Each row has a name. Each question is about the rows just above it.

geve: [115, 100, 84, 59, 60, 104, 99, 121]
Num: [133, 119, 78, 70, 111, 133, 72, 145]
bovof: [150, 182, 42, 13, 40, 169, 73, 151]
pibi: [106, 107, 73, 63, 53, 108, 88, 116]
Povor: [154, 175, 44, 13, 47, 173, 76, 151]
rim: [162, 146, 6, 27, 68, 146, 24, 190]
zela: [121, 121, 42, 46, 67, 112, 48, 166]
mirid: [138, 140, 52, 58, 60, 159, 74, 124]
mib: [121, 137, 78, 68, 102, 123, 97, 118]
til: [121, 110, 36, 51, 57, 140, 48, 157]
Let: [100, 93, 79, 55, 50, 95, 95, 123]
Number of entries in [121, 137]: -> 2
Count the entries of [162, 146]: -> 2
Count the entries of [106, 107]: -> 2

